Small tables with named rows and columns. After each table, cells are looked up by row and column.

kur
         sek  fuziv  pekened  duf  puson
gem      173     25      186  132    165
lami     126    150      161  155    162
latisem  134    159       76  121     97
kaveg    193     37      150  116    111
mapo     130    154      149  151    152
nifeg    161    115      139  142    138
babatid  164    119      124  114     80
tasub    116    174      118  173    198
vur      113    178      165  184    193
tetedu   113    158       64  140    151

gem, duf => 132
tetedu, sek => 113
tetedu, pekened => 64
kaveg, pekened => 150
gem, sek => 173
tetedu, fuziv => 158
babatid, puson => 80
latisem, puson => 97
tasub, duf => 173
latisem, sek => 134
tetedu, puson => 151
lami, pekened => 161
lami, sek => 126
nifeg, fuziv => 115

pitikam
|  | dupige | zaron | duzu | fezupif |
|---|---|---|---|---|
| diruf | 2.78 | 5.93 | 5.55 | 2.68 |
| safam | 4.08 | 6.82 | 5.55 | 2.68 |
| kope | 2.78 | 7.26 | 5.55 | 2.61 |
| fidutus | 2.78 | 5.93 | 2.01 | 2.68 |
| rizades | 2.78 | 8.57 | 5.38 | 0.82 |
| zav | 0.51 | 4.12 | 5.55 | 2.68 |

What is the duzu of kope in pitikam? 5.55
What is the duzu of zav in pitikam? 5.55
What is the zaron of rizades in pitikam? 8.57
What is the fezupif of safam in pitikam? 2.68
What is the zaron of diruf in pitikam? 5.93
What is the dupige of diruf in pitikam? 2.78
What is the duzu of fidutus in pitikam? 2.01
What is the zaron of zav in pitikam? 4.12
What is the dupige of zav in pitikam? 0.51
What is the dupige of kope in pitikam? 2.78
What is the fezupif of rizades in pitikam? 0.82

gop
           bof  rufem
risuzi   37.17  14.78
belimo   45.25   2.73
lalukup  20.21  32.26
nafu      7.65  21.91
rav      74.79  81.49
lemivi   93.66  60.51
rirad     0.60  26.17
dab      20.40  61.49
fifenub  88.10  19.00

belimo, rufem: 2.73
nafu, rufem: 21.91
lemivi, rufem: 60.51
rav, rufem: 81.49
dab, rufem: 61.49
lalukup, bof: 20.21
Row with the largest rufem: rav

Table gikam
	bisa	fuvo	zovuta	sedi	segozoz	sadisu
kivefu	12805	-2835	66472	8087	3477	21501
runem	-39552	-15901	9620	77839	29483	1753
medi	-11424	46383	21462	28047	40099	24176
bab	46581	19423	-40699	-15322	-58121	18759
lek	49918	10753	-44333	-9756	-21591	-10599
bor	49680	27807	-55846	-13888	-19710	-5525
risanep	-50335	-20812	39755	80950	23655	12905
vovon	82169	58335	-10362	-61071	-14925	28185

fuvo of bab = 19423
zovuta of bab = -40699
sadisu of vovon = 28185
zovuta of bor = -55846
sadisu of lek = -10599
sedi of bab = -15322
sadisu of kivefu = 21501
Row with the largest bisa: vovon

kati:
,kiraz,pekidu,numu,lufiki,bev,gol,nep,veb,rov
vodor,203,19,130,36,73,181,89,107,50
pedariv,67,162,74,104,72,146,67,136,150
nove,193,31,127,50,74,177,88,112,62
goleved,63,209,52,113,80,153,117,160,184

What is the kiraz of goleved in kati? 63
What is the lufiki of pedariv in kati? 104
What is the rov of pedariv in kati? 150
What is the gol of pedariv in kati? 146
What is the numu of nove in kati? 127
What is the nep of vodor in kati? 89
What is the numu of vodor in kati? 130
What is the bev of vodor in kati? 73
What is the lufiki of goleved in kati? 113

Table bele
         tasado  ful  kanit  riveko  zozu  detidi  tos
kul          27   18    -19      81    -3     -17    8
rosenog     -15   -8     25      81   -16      96   63
kez          22   12     23      76    15      41    7
vif          65   21      8      15     6       1  -34
patidal      81   53     14      27    69      69   52
koseko      -77    4     20     -57    43      41  -39

kul, ful => 18
kul, zozu => -3
koseko, ful => 4
kul, tos => 8
vif, ful => 21
vif, zozu => 6
vif, kanit => 8
vif, riveko => 15
koseko, tos => -39
kez, tasado => 22
rosenog, zozu => -16
rosenog, ful => -8
kul, riveko => 81
Which row has the largest detidi? rosenog

git
         mivi  gotife  pozagem  lop  ret  barudip  bazanug
vudega     51      12       15  -33  -21       22       47
rirok      11     -83        0  -16   17       15       37
dolozi      5      18        5  -37   12       15        5
tateva    -16     -48       17   43   22       11       35
kopaset     3      -5       13   -1   42       -1       31
sitamiz    10     -32       12   14   47        1       42

What is the pozagem of dolozi in git? 5
What is the bazanug of rirok in git? 37
What is the pozagem of rirok in git? 0
What is the lop of vudega in git? -33
What is the bazanug of kopaset in git? 31
What is the mivi of dolozi in git? 5
What is the pozagem of vudega in git? 15
What is the ret of sitamiz in git? 47
What is the pozagem of sitamiz in git? 12
What is the gotife of tateva in git? -48
What is the lop of dolozi in git? -37

pibezer
cols = dag, lem, kof, nuned
dofof: [65.146, 53.427, 49.876, 72.022]
tor: [81.236, 15.854, 73.312, 29.763]
kurefez: [43.981, 62.347, 49.000, 77.464]

What is the kof of kurefez in pibezer?
49.000
What is the nuned of dofof in pibezer?
72.022
What is the nuned of tor in pibezer?
29.763
What is the lem of tor in pibezer?
15.854
What is the dag of dofof in pibezer?
65.146
What is the lem of kurefez in pibezer?
62.347
What is the kof of dofof in pibezer?
49.876
What is the dag of tor in pibezer?
81.236
What is the kof of tor in pibezer?
73.312
What is the dag of kurefez in pibezer?
43.981
What is the nuned of kurefez in pibezer?
77.464
What is the lem of dofof in pibezer?
53.427
Row with the largest lem: kurefez

basekun =
,nilanok,nomulek,vemorek,zabut
vurate,217,119,77,56
zar,140,190,69,171
zuvog,117,142,187,138
magur,177,199,32,130

What is the nilanok of magur in basekun?
177
What is the vemorek of vurate in basekun?
77
What is the nomulek of magur in basekun?
199
What is the nomulek of vurate in basekun?
119
What is the nilanok of vurate in basekun?
217
What is the nomulek of zuvog in basekun?
142
What is the nilanok of zuvog in basekun?
117
What is the zabut of zuvog in basekun?
138
What is the vemorek of zar in basekun?
69
What is the nilanok of zar in basekun?
140
What is the vemorek of zuvog in basekun?
187
What is the zabut of zar in basekun?
171
What is the zabut of vurate in basekun?
56
What is the vemorek of magur in basekun?
32
What is the nomulek of zar in basekun?
190
What is the zabut of magur in basekun?
130
Row with the largest zabut: zar

